Here is a tiny trained network, its code and every weight. The questions are about switching its units off for an input and a class, where a switched-off unit gives its printed mean instead of its output.

import numpy as np


def w(rows, s, z=0):
    codes = np.array(rows[::2]) - 128.0
    scale = np.full(codes.shape[1], s)
    scale[-1] = z or s
    return codes * scale


def f(y):
    return y / 2 * (1 + np.tanh(0.7978845608 * (y + 0.044715 * y**3)))


def log_softmax(a):
    a = a - a.max(-1, keepdims=True)
    return a - np.log(np.exp(a).sum(-1, keepdims=True))


def net(x, mask):
    res = np.array(x, float).reshape(1, 3) / 4 @ E
    y = f(res @ A[0][:, :-1].T + A[0][:, -1])
    res = res + np.where(mask, y, B[0][:, -1]) @ B[0][:, :-1]
    return log_softmax(res[-1] @ U[:, :-1].T + U[:, -1])


A, B = {}, {}
E = w([
[59,97,224,95,191,145,187,47,13],'x0',
[178,170,78,58,238,128,107,59,171],'x1',
[156,123,191,69,108,68,249,142,151],'x2',
],0.012)
A[0] = w([
[134,54,92,148,93,181,136,131,173,86],'N0',
[150,107,69,151,180,180,75,152,16,113],'N1',
[29,106,188,168,167,93,146,71,73,130],'N2',
[123,96,154,210,119,167,170,212,57,158],'N3',
[219,142,94,54,218,140,100,65,137,85],'N4',
[92,74,127,158,61,126,126,147,107,27],'N5',
[177,88,130,51,119,2,194,138,136,126],'N6',
[233,139,85,126,38,81,119,147,251,72],'N7',
[173,126,116,198,134,138,103,86,89,2],'N8',
[70,86,163,102,241,158,198,65,82,153],'N9',
[83,125,65,166,104,234,60,106,150,117],'N10',
[131,144,96,175,114,148,46,141,146,160],'N11',
],0.0081,0.0026)
B[0] = w([
[120,157,165,103,139,141,120,100,167,150],'N0',
[138,114,102,105,164,155,175,220,92,197],'N1',
[165,122,193,111,141,193,110,134,200,236],'N2',
[152,162,96,155,108,138,74,205,175,222],'N3',
[91,163,77,114,86,42,56,173,216,224],'N4',
[68,176,145,48,50,78,62,170,227,185],'N5',
[32,193,104,131,159,159,160,223,85,211],'N6',
[141,49,187,89,152,192,181,114,149,240],'N7',
[30,120,173,181,93,173,170,135,112,145],'N8',
[176,132,137,93,157,158,130,134,177,250],'N9',
[143,138,65,106,254,161,101,142,107,210],'N10',
[102,138,171,140,208,170,126,109,127,194],'N11',
],0.008,0.013)
U = w([
[132,170,115,88,94,78,20,133,148,160],'0',
[178,36,176,91,171,189,135,59,125,68],'1',
[112,131,113,104,184,140,145,148,46,248],'2',
[254,121,144,178,165,99,111,86,110,175],'3',
[164,101,96,135,68,55,97,54,62,2],'4',
],0.0071,0.0026)

Each question gives the input, the list of numbers given to net, and the class t.
The units are the neurons (one row each of A and B). Each row of codes is followed by its name. A weight is (code - 128) times the scale printed after its matrix; where a second scale follows, it is the last column's (A, B and U).
mask holds one flag per neuron, in row order. A switched-off neuron (its flag False) gives its mean, the last column of its row in B, instead of its output. The means were averaged over made-up inputs and are rounded, as every weight is.
A unit's drop is (log p(t) with every unit on - log p(t) with that unit switched off) / (log p(t) with every unit on - log p(t) with every unit switched off).
The circuit of an input: a set's keep is (log p(t) with only the set's units on - log p(t) with every unit switched off) / (log p(t) with every unit on - log p(t) with every unit switched off). Starting from all 12 units, units are removed one at a time, each time the one whose removal leaves the highest keep (on an exact tie, the one counted first), for as long as the keep stays at least 0.8.
units of the circuit, in order: the units of the circuit, biggest drop first
most important unit: the unit with the biggest drop
top k neurons: the k neurons with the biggest drops, biggest first
drop when u is switched off: that unit's drop, to one decimal
input [-7,-6,0], class 1: top 4 neurons : (N7 N4 N11 N6)
input [-6,5,-7], class 2: units of the circuit, in order : (N10 N11)
input [-5,-4,7], class 2: most important unit : N6
input [5,-7,-2], class 0: top 2 neurons : (N5 N3)
input [0,-1,-2], class 3: units of the circuit, in order : (N6 N4 N7)
input [1,-6,5], class 0: units of the circuit, in order : (N5 N7)
input [-1,-2,-4], class 2: units of the circuit, in order : (N4 N2)
input [4,-6,-6], class 0: top 3 neurons : (N5 N3 N7)
input [-2,0,-1], class 3: units of the circuit, in order : (N6 N5)
input [-1,-1,2], class 3: top 2 neurons : (N4 N5)
input [-5,1,-5], class 1: top 2 neurons : (N7 N6)
input [-5,-3,7], class 2: top 3 neurons : (N6 N2 N9)
input [2,0,0], class 3: units of the circuit, in order : (N7 N6 N5)
input [3,1,1], class 3: units of the circuit, in order : (N7 N5 N6)
input [-3,6,8], class 2: top 4 neurons : (N6 N7 N5 N3)
input [-2,-3,-4], class 2: most important unit : N4
input [6,6,-5], class 0: top 2 neurons : (N4 N7)
input [6,-7,3], class 0: top 3 neurons : (N3 N5 N7)
input [7,-8,-4], class 0: top 3 neurons : (N5 N3 N7)
input [8,-5,-6], class 1: units of the circuit, in order : (N2)
input [-8,7,-6], class 1: top 2 neurons : (N7 N11)
input [7,-4,-7], class 1: top 2 neurons : (N2 N6)
input [-4,-1,-5], class 2: top 3 neurons : (N2 N10 N9)
input [-6,-4,-3], class 1: top 2 neurons : (N7 N4)
input [3,-8,-6], class 0: top 2 neurons : (N5 N3)
input [1,0,1], class 3: drop when N5 is switched off : 0.3
input [0,-4,-8], class 2: drop when N4 is switched off : 0.2
input [-7,4,4], class 1: drop when N4 is switched off : 0.0
input [-7,1,7], class 1: drop when N7 is switched off : 1.1
